Here is a tiny trained network, its code and every weight. The questions are about switching its units off for an input and a class, where a switched-off unit gives its printed mean instead of its output.

import numpy as np


def w(rows, s, z=0):
    codes = np.array(rows[::2]) - 128.0
    scale = np.full(codes.shape[1], s)
    scale[-1] = z or s
    return codes * scale


def norm(h):
    return h / np.sqrt((h * h).mean(-1, keepdims=True) + 1e-5)


def f(y):
    return y / 2 * (1 + np.tanh(0.7978845608 * (y + 0.044715 * y**3)))


def log_softmax(a):
    a = a - a.max(-1, keepdims=True)
    return a - np.log(np.exp(a).sum(-1, keepdims=True))


def net(x, mask):
    res = np.array(x, float).reshape(1, 5) / 4 @ E
    u = 0
    for l in range(2):
        y = f(norm(res) @ A[l][:, :-1].T + A[l][:, -1])
        res = res + np.where(mask[u : u + 12], y, B[l][:, -1]) @ B[l][:, :-1]
        u += 12
    return log_softmax(norm(res)[-1] @ U[:, :-1].T + U[:, -1])


A, B = {}, {}
E = w([
[79,30,38,96,172],'x0',
[229,154,70,47,94],'x1',
[216,166,104,254,39],'x2',
[120,113,138,121,111],'x3',
[133,135,126,131,137],'x4',
],0.0071)
A[0] = w([
[67,93,73,255,91,96],'0.n1',
[120,96,102,213,134,103],'0.n2',
[95,133,100,145,201,144],'0.n3',
[113,48,190,109,242,144],'0.n4',
[86,111,182,134,50,151],'0.n5',
[40,202,143,12,174,2],'0.n6',
[106,121,96,152,126,113],'0.n7',
[156,55,159,72,68,82],'0.n8',
[113,158,143,168,145,142],'0.n9',
[144,112,122,156,127,120],'0.n10',
[164,157,52,179,66,104],'0.n11',
[136,10,80,187,127,130],'0.n12',
],0.0089,0.0057)
B[0] = w([
[139,209,152,146,90,234],'0.n1',
[100,180,59,105,71,175],'0.n2',
[59,129,149,103,108,176],'0.n3',
[110,93,158,118,129,253],'0.n4',
[124,162,125,142,208,171],'0.n5',
[155,174,111,184,90,186],'0.n6',
[99,135,157,133,65,133],'0.n7',
[158,120,123,117,165,130],'0.n8',
[57,158,101,137,172,161],'0.n9',
[101,120,160,198,107,134],'0.n10',
[131,31,157,159,146,219],'0.n11',
[111,119,134,129,2,218],'0.n12',
],0.0088,0.0046)
A[1] = w([
[85,165,134,188,174,151],'1.n1',
[180,133,70,129,106,93],'1.n2',
[128,105,24,126,163,154],'1.n3',
[102,66,61,119,142,187],'1.n4',
[119,200,171,86,137,187],'1.n5',
[95,146,165,117,218,1],'1.n6',
[253,160,144,76,41,169],'1.n7',
[111,149,159,181,155,169],'1.n8',
[61,164,134,126,166,86],'1.n9',
[122,72,35,117,107,182],'1.n10',
[160,130,104,20,164,211],'1.n11',
[225,86,91,162,99,66],'1.n12',
],0.012,0.0042)
B[1] = w([
[208,120,137,168,140,179],'1.n1',
[38,83,158,120,164,158],'1.n2',
[149,93,159,149,46,147],'1.n3',
[148,90,135,197,92,175],'1.n4',
[50,112,51,93,191,181],'1.n5',
[125,158,237,71,145,150],'1.n6',
[79,126,105,77,180,254],'1.n7',
[220,131,131,147,167,174],'1.n8',
[167,76,178,62,93,162],'1.n9',
[149,94,142,124,106,186],'1.n10',
[203,162,19,203,104,207],'1.n11',
[52,137,254,66,193,188],'1.n12',
],0.0087,0.0088)
U = w([
[140,176,247,44,200,251],'0',
[61,7,196,101,91,141],'1',
[185,214,175,206,161,65],'2',
[118,182,169,152,8,80],'3',
[126,176,64,74,191,129],'4',
[217,64,74,93,55,29],'5',
],0.015,0.0023)

Each question gives the input, the list of numbers given to net, and the class t.
The units are the neurons (one row each of A and B). Each row of codes is followed by its name. A weight is (code - 128) times the scale printed after its matrix; where a second scale follows, it is the last column's (A, B and U).
mask holds one flag per neuron, layer by layer. A switched-off neuron (its flag False) gives its mean, the last column of its row in B, instead of its output. The means were averaged over made-up inputs and are rounded, as every weight is.
A unit's drop is (log p(t) with every unit on - log p(t) with that unit switched off) / (log p(t) with every unit on - log p(t) with every unit switched off).
The circuit of an input: a set's keep is (log p(t) with only the set's units on - log p(t) with every unit switched off) / (log p(t) with every unit on - log p(t) with every unit switched off). Starting from the 12 units with the biggest drops (on a tie, the unit counted first), units are removed one at a time, each time the one whose removal leaves the highest keep (on an exact tie, the one counted first), for as long as the keep stays at least 0.8.
units of the circuit, in order: the units of the circuit, biggest drop first
most important unit: the unit with the biggest drop
k most important neurons: the k neurons with the biggest drops, biggest first
k most important neurons of layer l: the k neurons of layer l with the biggest drops, biggest first
drop when u is switched off: that unit's drop, to one decimal
input [7,1,6,5,3], class 1: units of the circuit, in order -> (1.n12)
input [2,0,-7,-7,5], class 1: units of the circuit, in order -> (1.n4 1.n7)
input [0,3,-4,1,-2], class 4: 2 most important neurons of layer 1 -> (1.n7 1.n5)
input [6,-5,8,-7,8], class 3: units of the circuit, in order -> (0.n12 0.n1)
input [-5,1,-3,6,-6], class 4: units of the circuit, in order -> (1.n5 1.n12)
input [4,6,1,1,-6], class 1: 2 most important neurons -> (1.n12 1.n2)
input [7,7,1,-5,1], class 1: 2 most important neurons -> (1.n12 1.n2)
input [3,0,6,-5,-8], class 3: 2 most important neurons of layer 1 -> (1.n5 1.n9)
input [1,4,-2,1,4], class 5: 3 most important neurons of layer 0 -> (0.n1 0.n12 0.n7)
input [-5,5,2,-5,7], class 0: 2 most important neurons -> (1.n12 0.n11)
input [2,-6,3,8,2], class 3: 2 most important neurons of layer 0 -> (0.n12 0.n2)
input [6,-5,8,8,4], class 3: 2 most important neurons -> (0.n1 0.n12)
input [1,3,3,3,8], class 1: 2 most important neurons of layer 0 -> (0.n11 0.n1)
input [6,-1,6,6,-3], class 3: units of the circuit, in order -> (0.n1)
input [3,0,1,4,-3], class 3: 2 most important neurons of layer 0 -> (0.n12 0.n1)
input [-1,3,3,-7,-3], class 0: drop when 1.n12 is switched off -> 0.5
input [8,-4,8,2,1], class 3: drop when 0.n1 is switched off -> 0.2
input [-3,7,2,5,-8], class 0: drop when 1.n12 is switched off -> 0.4
input [5,5,-2,0,6], class 5: drop when 1.n11 is switched off -> 0.2
input [6,6,-8,6,-3], class 5: most important unit -> 1.n11
